Below is a small trained network, with its code and all its weights. Each question gives an input and a class and asks what happens when units are switched off, that is, made to give their printed mean instead of their output.

import numpy as np


def w(rows, s, z=0):
    codes = np.array(rows[::2]) - 128.0
    scale = np.full(codes.shape[1], s)
    scale[-1] = z or s
    return codes * scale


def f(y):
    return y / 2 * (1 + np.tanh(0.7978845608 * (y + 0.044715 * y**3)))


def log_softmax(a):
    a = a - a.max(-1, keepdims=True)
    return a - np.log(np.exp(a).sum(-1, keepdims=True))


def net(x, mask):
    res = np.array(x, float).reshape(1, 4) / 4 @ E
    y = f(res @ A[0][:, :-1].T + A[0][:, -1])
    res = res + np.where(mask, y, B[0][:, -1]) @ B[0][:, :-1]
    return log_softmax(res[-1] @ U[:, :-1].T + U[:, -1])


A, B = {}, {}
E = w([
[128,128,128,128,128,128,128,127,128],'x0',
[134,247,202,129,98,147,128,124,129],'x1',
[138,126,133,79,126,112,210,113,136],'x2',
[193,129,130,106,137,112,109,183,212],'x3',
],0.013)
A[0] = w([
[107,186,161,153,119,143,124,126,96,146],'neuron 0',
[141,109,111,119,132,128,101,149,150,160],'neuron 1',
[119,87,94,162,133,138,81,146,131,173],'neuron 2',
[125,130,133,134,124,131,138,129,121,134],'neuron 3',
[176,121,131,66,126,119,187,158,176,97],'neuron 4',
[85,118,126,190,112,152,68,88,62,202],'neuron 5',
[100,171,146,154,115,156,159,123,103,128],'neuron 6',
[157,184,165,95,125,127,112,164,156,91],'neuron 7',
[113,116,118,151,126,126,109,113,109,181],'neuron 8',
[138,168,149,104,114,141,182,119,144,103],'neuron 9',
[152,127,129,95,136,113,149,135,156,117],'neuron 10',
[130,209,180,170,116,143,55,134,120,128],'neuron 11',
[102,120,132,141,130,117,122,93,84,255],'neuron 12',
[171,123,132,82,127,115,164,147,178,111],'neuron 13',
[118,64,85,165,136,125,47,137,121,201],'neuron 14',
[102,76,101,147,126,125,149,91,99,171],'neuron 15',
[159,129,128,148,134,127,60,166,174,145],'neuron 16',
[124,107,115,114,130,118,145,130,126,170],'neuron 17',
[136,201,183,86,121,129,189,105,129,93],'neuron 18',
[87,120,134,98,119,129,249,61,74,134],'neuron 19',
[95,140,118,172,135,132,78,105,83,175],'neuron 20',
[135,139,143,112,121,133,141,125,137,110],'neuron 21',
[151,103,99,108,140,123,124,147,161,124],'neuron 22',
[134,114,122,122,126,124,119,136,137,159],'neuron 23',
[134,48,80,79,128,122,222,129,135,140],'neuron 24',
[130,125,121,126,125,129,128,132,131,149],'neuron 25',
[132,152,160,151,119,133,87,136,135,122],'neuron 26',
[166,121,133,143,118,130,38,170,189,152],'neuron 27',
],0.012,0.0042)
B[0] = w([
[139,105,150,143,60,125,67,39,125,199],'neuron 0',
[178,93,138,121,117,114,102,140,104,168],'neuron 1',
[156,107,132,175,115,149,148,189,94,195],'neuron 2',
[126,123,130,134,125,128,133,114,125,131],'neuron 3',
[83,82,192,96,102,81,139,179,199,212],'neuron 4',
[76,89,134,212,153,150,94,154,214,229],'neuron 5',
[140,81,156,151,61,118,100,64,101,180],'neuron 6',
[119,251,92,125,131,141,182,185,183,196],'neuron 7',
[109,126,115,153,149,156,115,154,141,160],'neuron 8',
[113,144,137,155,66,118,196,157,130,180],'neuron 9',
[118,115,160,108,109,103,131,153,157,166],'neuron 10',
[131,192,106,76,123,141,58,17,197,230],'neuron 11',
[87,96,82,198,181,146,115,100,121,192],'neuron 12',
[120,105,180,102,101,87,129,178,185,199],'neuron 13',
[164,96,125,209,118,163,159,229,77,233],'neuron 14',
[90,195,83,128,226,141,157,173,148,198],'neuron 15',
[212,157,115,86,120,134,115,131,72,195],'neuron 16',
[121,104,121,109,162,110,122,129,126,157],'neuron 17',
[110,138,152,193,13,134,221,144,95,223],'neuron 18',
[122,154,87,92,159,120,207,34,2,229],'neuron 19',
[107,103,146,180,137,143,92,125,188,193],'neuron 20',
[120,142,135,127,106,124,153,140,135,140],'neuron 21',
[149,73,173,99,101,99,88,126,107,179],'neuron 22',
[144,106,132,120,130,120,115,141,120,145],'neuron 23',
[94,99,143,15,216,72,93,57,152,245],'neuron 24',
[132,120,129,125,134,126,124,134,126,134],'neuron 25',
[134,178,118,103,137,147,108,94,153,164],'neuron 26',
[233,168,108,77,126,143,105,139,55,215],'neuron 27',
],0.024,0.012)
U = w([
[87,80,104,210,165,169,131,198,162,249],'0',
[89,110,142,155,113,145,53,66,209,125],'1',
[94,135,72,76,203,106,146,80,90,153],'2',
[122,132,127,167,71,134,182,95,26,84],'3',
[198,101,133,122,108,131,125,182,2,174],'4',
[180,206,68,50,129,146,106,98,128,92],'5',
[106,59,196,81,142,67,73,133,209,115],'6',
[98,152,178,154,75,113,182,206,197,1],'7',
],0.0053,0.0013)

Each question gives the input, the list of numbers given to net, and the class t.
The units are the neurons (one row each of A and B). Each row of codes is followed by its name. A weight is (code - 128) times the scale printed after its matrix; where a second scale follows, it is the last column's (A, B and U).
mask holds one flag per neuron, in row order. A switched-off neuron (its flag False) gives its mean, the last column of its row in B, instead of its output. The means were averaged over made-up inputs and are rounded, as every weight is.
A unit's drop is (log p(t) with every unit on - log p(t) with that unit switched off) / (log p(t) with every unit on - log p(t) with every unit switched off).
unit that matters most: the unit with the biggest drop
k most important neurons: the k neurons with the biggest drops, biggest first
drop of u: that unit's drop, to one decimal
input [0,-5,0,-8], class 0: 2 most important neurons : neuron 5; neuron 14
input [-6,1,2,6], class 7: 3 most important neurons : neuron 24; neuron 7; neuron 11
input [-4,-3,3,1], class 6: most important neuron : neuron 19
input [6,5,-6,1], class 5: 2 most important neurons : neuron 27; neuron 16
input [2,1,7,4], class 7: 2 most important neurons : neuron 18; neuron 9
input [0,0,-7,1], class 4: 3 most important neurons : neuron 27; neuron 14; neuron 16
input [6,0,-1,7], class 4: 2 most important neurons : neuron 11; neuron 27
input [8,-6,6,0], class 2: 3 most important neurons : neuron 19; neuron 15; neuron 5
input [-2,0,5,3], class 6: 2 most important neurons : neuron 14; neuron 24
input [3,5,0,-5], class 1: 3 most important neurons : neuron 11; neuron 5; neuron 14
input [-5,-1,2,1], class 6: 2 most important neurons : neuron 19; neuron 27
input [-4,0,-7,8], class 4: drop of neuron 14 : 0.4
input [-4,-4,-5,-2], class 0: drop of neuron 16 : 0.0
input [0,1,-2,7], class 5: drop of neuron 7 : 0.2
input [0,-4,0,-7], class 0: unit that matters most : neuron 5
input [-2,7,-1,-6], class 1: drop of neuron 11 : 0.3
